Here is a tiny trained network, its code and every weight. The questions are about switching its units off for an input and a class, where a switched-off unit gives its printed mean instead of its output.

import numpy as np


def w(rows, s, z=0):
    codes = np.array(rows[::2]) - 128.0
    scale = np.full(codes.shape[1], s)
    scale[-1] = z or s
    return codes * scale


def norm(h):
    return h / np.sqrt((h * h).mean(-1, keepdims=True) + 1e-5)


def f(y):
    return np.maximum(y, 0)


def log_softmax(a):
    a = a - a.max(-1, keepdims=True)
    return a - np.log(np.exp(a).sum(-1, keepdims=True))


def net(x, mask):
    res = np.array(x, float).reshape(1, 7) / 4 @ E
    u = 0
    for l in range(3):
        y = f(norm(res) @ A[l][:, :-1].T + A[l][:, -1])
        res = res + np.where(mask[u : u + 4], y, B[l][:, -1]) @ B[l][:, :-1]
        u += 4
    return log_softmax(norm(res)[-1] @ U[:, :-1].T + U[:, -1])


A, B = {}, {}
E = w([
[195,147,153,56,80,227,165,203],'x0',
[131,135,123,117,129,124,118,137],'x1',
[244,73,108,131,153,87,175,51],'x2',
[46,77,120,9,171,58,240,163],'x3',
[130,135,133,131,129,128,128,122],'x4',
[90,144,72,61,156,211,99,2],'x5',
[115,92,126,162,125,156,156,115],'x6',
],0.0043)
A[0] = w([
[230,161,107,78,98,254,246,190,37],'L0N0',
[108,108,67,54,97,179,98,22,38],'L0N1',
[68,152,116,146,104,154,78,170,4],'L0N2',
[191,152,151,171,13,21,197,191,129],'L0N3',
],0.0052,0.0031)
B[0] = w([
[131,210,110,132,24,39,157,160,254],'L0N0',
[159,188,87,130,217,186,101,221,228],'L0N1',
[119,119,223,111,47,123,255,50,158],'L0N2',
[105,136,89,140,219,208,159,74,251],'L0N3',
],0.0067,0.0037)
A[1] = w([
[216,69,187,180,121,196,26,146,2],'L1N0',
[220,114,124,94,110,71,124,80,117],'L1N1',
[214,111,143,211,10,151,3,101,70],'L1N2',
[153,154,212,128,160,192,82,136,117],'L1N3',
],0.0054,0.0026)
B[1] = w([
[27,75,156,83,162,141,188,118,185],'L1N0',
[143,43,167,250,143,145,170,15,177],'L1N1',
[123,28,113,2,132,15,107,179,254],'L1N2',
[109,30,173,106,179,186,220,172,187],'L1N3',
],0.0076,0.0038)
A[2] = w([
[2,179,240,110,86,138,120,137,3],'L2N0',
[146,155,186,119,32,147,144,135,156],'L2N1',
[147,122,172,221,164,89,137,211,84],'L2N2',
[56,120,65,197,131,60,82,71,76],'L2N3',
],0.0079,0.0027)
B[2] = w([
[185,69,119,206,188,74,140,49,249],'L2N0',
[120,135,106,151,87,102,48,82,215],'L2N1',
[145,220,116,64,157,210,68,182,207],'L2N2',
[130,200,145,111,2,136,99,169,255],'L2N3',
],0.0094,0.0036)
U = w([
[110,219,119,108,3,84,85,129,2],'0',
[116,174,117,104,226,255,112,160,248],'1',
[65,24,126,51,150,61,154,133,181],'2',
[179,64,113,207,168,97,132,64,6],'3',
],0.0095,0.00082)

Each question gives the input, the list of numbers given to net, and the class t.
The units are the neurons (one row each of A and B). Each row of codes is followed by its name. A weight is (code - 128) times the scale printed after its matrix; where a second scale follows, it is the last column's (A, B and U).
mask holds one flag per neuron, layer by layer. A switched-off neuron (its flag False) gives its mean, the last column of its row in B, instead of its output. The means were averaged over made-up inputs and are rounded, as every weight is.
A unit's drop is (log p(t) with every unit on - log p(t) with that unit switched off) / (log p(t) with every unit on - log p(t) with every unit switched off).
The circuit of an input: a set's keep is (log p(t) with only the set's units on - log p(t) with every unit switched off) / (log p(t) with every unit on - log p(t) with every unit switched off). Starting from all 12 units, units are removed one at a time, each time the one whose removal leaves the highest keep (on an exact tie, the one counted first), for as long as the keep stays at least 0.8.
circuit, biggest first: the units of the circuit, biggest drop first
top k neurons: the k neurons with the biggest drops, biggest first
top k neurons in layer l: the k neurons of layer l with the biggest drops, biggest first
input [1,0,-3,3,-7,5,-5], class 1: circuit, biggest first : L0N1
input [3,5,5,8,-3,-8,8], class 1: circuit, biggest first : L1N2, L2N2
input [0,5,-5,2,-3,1,-8], class 3: circuit, biggest first : L2N0, L1N2
input [-6,4,-5,3,4,4,-2], class 0: top 2 neurons : L2N3, L1N3
input [8,-2,4,6,7,7,-8], class 0: top 3 neurons in layer 1 : L1N2, L1N3, L1N0
input [-2,5,-4,5,-5,6,-1], class 1: top 2 neurons in layer 1 : L1N2, L1N0
input [4,-5,-2,7,7,-8,2], class 1: circuit, biggest first : L2N2, L1N2
input [-2,4,-4,3,-4,2,-6], class 3: circuit, biggest first : L2N0, L1N2
input [3,8,0,-6,4,4,-3], class 2: top 2 neurons : L1N2, L0N3
input [-4,2,-8,-3,-3,6,-1], class 3: top 2 neurons : L2N0, L0N2
input [-5,6,-3,-7,-3,-2,-8], class 2: top 2 neurons : L1N2, L0N0
input [-8,-4,6,8,5,-2,-3], class 0: top 2 neurons in layer 2 : L2N3, L2N0
input [-5,4,-6,-8,-4,4,8], class 2: top 3 neurons : L1N2, L0N0, L1N3
input [6,2,-4,-1,7,4,-5], class 0: circuit, biggest first : L0N0
input [2,0,4,3,0,-1,4], class 3: top 3 neurons : L1N2, L2N3, L1N1
input [7,4,3,6,-2,-6,2], class 0: top 2 neurons in layer 2 : L2N1, L2N0
input [4,-4,6,-2,6,-7,-2], class 1: top 3 neurons : L0N3, L2N2, L2N0
input [-2,-2,-8,0,-8,-6,-8], class 3: top 3 neurons : L2N0, L0N2, L0N1
input [-4,4,-8,-8,5,1,-2], class 2: top 3 neurons : L1N2, L0N3, L0N0
input [5,-6,4,0,0,-7,5], class 1: circuit, biggest first : L2N2
input [-4,-5,-3,-4,8,6,-8], class 1: top 3 neurons : L0N1, L0N0, L1N3
input [-3,-2,-1,-4,0,-5,-6], class 1: top 2 neurons : L0N3, L0N0
input [-7,-4,3,0,-5,-6,6], class 0: top 3 neurons : L2N3, L0N1, L1N3
input [-1,-4,-3,4,0,-5,7], class 1: top 2 neurons : L2N2, L1N2
input [4,-4,1,-5,-4,-7,-4], class 1: top 2 neurons : L0N3, L2N2
input [1,-7,-7,-7,-7,-3,-5], class 2: top 2 neurons in layer 1 : L1N2, L1N3
input [8,-2,0,5,-2,5,-5], class 0: circuit, biggest first : L0N0
